Below are the code and all the weights of a small trained network. Each question names an input and a class and asks about switching units off, where a switched-off unit gives its printed mean instead of its output.

import numpy as np


def w(rows, s, z=0):
    codes = np.array(rows[::2]) - 128.0
    scale = np.full(codes.shape[1], s)
    scale[-1] = z or s
    return codes * scale


def norm(h):
    return h / np.sqrt((h * h).mean(-1, keepdims=True) + 1e-5)


def f(y):
    return np.maximum(y, 0)


def log_softmax(a):
    a = a - a.max(-1, keepdims=True)
    return a - np.log(np.exp(a).sum(-1, keepdims=True))


def net(x, mask):
    res = np.array(x, float).reshape(1, 4) / 4 @ E
    u = 0
    for l in range(3):
        y = f(norm(res) @ A[l][:, :-1].T + A[l][:, -1])
        res = res + np.where(mask[u : u + 11], y, B[l][:, -1]) @ B[l][:, :-1]
        u += 11
    return log_softmax(norm(res)[-1] @ U[:, :-1].T + U[:, -1])


A, B = {}, {}
E = w([
[129,129,127],'x0',
[121,2,102],'x1',
[40,118,131],'x2',
[131,126,208],'x3',
],0.008)
A[0] = w([
[173,121,139,17],'0.n0',
[119,123,95,5],'0.n1',
[141,104,177,89],'0.n2',
[10,160,185,115],'0.n3',
[141,134,157,54],'0.n4',
[94,22,130,187],'0.n5',
[160,102,135,85],'0.n6',
[161,157,118,16],'0.n7',
[206,128,142,96],'0.n8',
[155,120,91,111],'0.n9',
[113,72,94,179],'0.n10',
],0.011,0.0026)
B[0] = w([
[195,131,112,142],'0.n0',
[198,222,113,134],'0.n1',
[156,210,165,156],'0.n2',
[47,144,61,236],'0.n3',
[114,26,201,141],'0.n4',
[84,190,101,255],'0.n5',
[3,141,116,149],'0.n6',
[39,70,76,150],'0.n7',
[124,146,64,185],'0.n8',
[52,79,181,159],'0.n9',
[116,228,192,211],'0.n10',
],0.0041,0.0053)
A[1] = w([
[75,6,127,229],'1.n0',
[145,199,150,3],'1.n1',
[176,110,182,92],'1.n2',
[129,147,146,240],'1.n3',
[124,168,48,134],'1.n4',
[106,206,140,68],'1.n5',
[185,128,106,53],'1.n6',
[204,95,104,66],'1.n7',
[159,149,46,64],'1.n8',
[139,2,142,69],'1.n9',
[169,120,203,194],'1.n10',
],0.0098,0.0024)
B[1] = w([
[137,254,106,249],'1.n0',
[147,147,101,193],'1.n1',
[103,69,128,158],'1.n2',
[110,100,51,206],'1.n3',
[93,68,133,255],'1.n4',
[141,122,89,240],'1.n5',
[131,111,185,157],'1.n6',
[173,142,122,163],'1.n7',
[97,53,125,202],'1.n8',
[171,232,104,177],'1.n9',
[30,98,139,186],'1.n10',
],0.0074,0.0042)
A[2] = w([
[124,93,107,121],'2.n0',
[109,163,148,128],'2.n1',
[120,126,227,155],'2.n2',
[247,93,161,252],'2.n3',
[99,138,204,166],'2.n4',
[249,98,121,180],'2.n5',
[111,159,178,160],'2.n6',
[102,127,106,181],'2.n7',
[111,192,89,144],'2.n8',
[117,95,46,90],'2.n9',
[42,145,71,238],'2.n10',
],0.013,0.0028)
B[2] = w([
[172,62,127,141],'2.n0',
[166,130,73,155],'2.n1',
[159,67,129,143],'2.n2',
[22,119,64,150],'2.n3',
[181,56,49,149],'2.n4',
[2,120,105,151],'2.n5',
[127,65,75,152],'2.n6',
[173,63,124,169],'2.n7',
[195,98,129,203],'2.n8',
[148,137,183,176],'2.n9',
[182,118,178,249],'2.n10',
],0.0061,0.013)
U = w([
[198,215,87,188],'0',
[147,44,113,174],'1',
[35,119,74,171],'2',
[184,86,134,153],'3',
[152,120,231,69],'4',
[68,202,249,12],'5',
[88,172,216,8],'6',
[88,183,189,1],'7',
],0.014,0.0071)

Each question gives the input, the list of numbers given to net, and the class t.
The units are the neurons (one row each of A and B). Each row of codes is followed by its name. A weight is (code - 128) times the scale printed after its matrix; where a second scale follows, it is the last column's (A, B and U).
mask holds one flag per neuron, layer by layer. A switched-off neuron (its flag False) gives its mean, the last column of its row in B, instead of its output. The means were averaged over made-up inputs and are rounded, as every weight is.
A unit's drop is (log p(t) with every unit on - log p(t) with that unit switched off) / (log p(t) with every unit on - log p(t) with every unit switched off).
most important unit: the unit with the biggest drop
top k neurons: the k neurons with the biggest drops, biggest first
top k neurons in layer l: the k neurons of layer l with the biggest drops, biggest first
drop when u is switched off: that unit's drop, to one decimal
input [-8,-7,8,7], class 2: top neuron : [0.n3]
input [-8,-7,-5,-8], class 1: top 4 neurons : [1.n0 1.n8 1.n4 0.n10]
input [1,-6,8,7], class 2: top 3 neurons : [0.n3 1.n0 2.n4]
input [0,1,0,-1], class 4: top 2 neurons : [1.n0 2.n10]
input [5,-7,8,7], class 2: top 4 neurons : [0.n3 2.n9 2.n6 1.n0]
input [2,5,-6,-2], class 2: top 3 neurons in layer 2 : [2.n5 2.n10 2.n3]
input [7,8,-8,-5], class 0: top 4 neurons in layer 0 : [0.n9 0.n6 0.n2 0.n1]
input [-6,-4,6,-8], class 1: top 2 neurons : [1.n0 2.n10]
input [-4,4,4,-1], class 0: top 3 neurons : [1.n0 1.n8 1.n10]
input [6,-5,-5,6], class 1: top 2 neurons in layer 0 : [0.n5 0.n3]
input [-8,-5,-7,8], class 1: top 2 neurons in layer 2 : [2.n2 2.n4]
input [-5,-4,-1,5], class 1: top 2 neurons in layer 0 : [0.n5 0.n4]
input [0,8,8,-4], class 0: top 2 neurons : [1.n0 1.n9]
input [-3,-1,-5,7], class 1: most important unit : 1.n10
input [-5,-3,1,2], class 3: top 2 neurons in layer 1 : [1.n0 1.n9]
input [2,6,6,1], class 0: top 2 neurons in layer 1 : [1.n0 1.n4]
input [-4,4,-5,2], class 2: top 2 neurons in layer 1 : [1.n7 1.n6]
input [-4,0,-4,2], class 2: drop when 1.n4 is switched off : 0.2
input [-7,-5,2,7], class 1: drop when 1.n9 is switched off : 0.1
input [-7,0,4,-5], class 3: most important unit : 2.n10
input [1,-4,-8,-2], class 2: drop when 2.n5 is switched off : 0.1
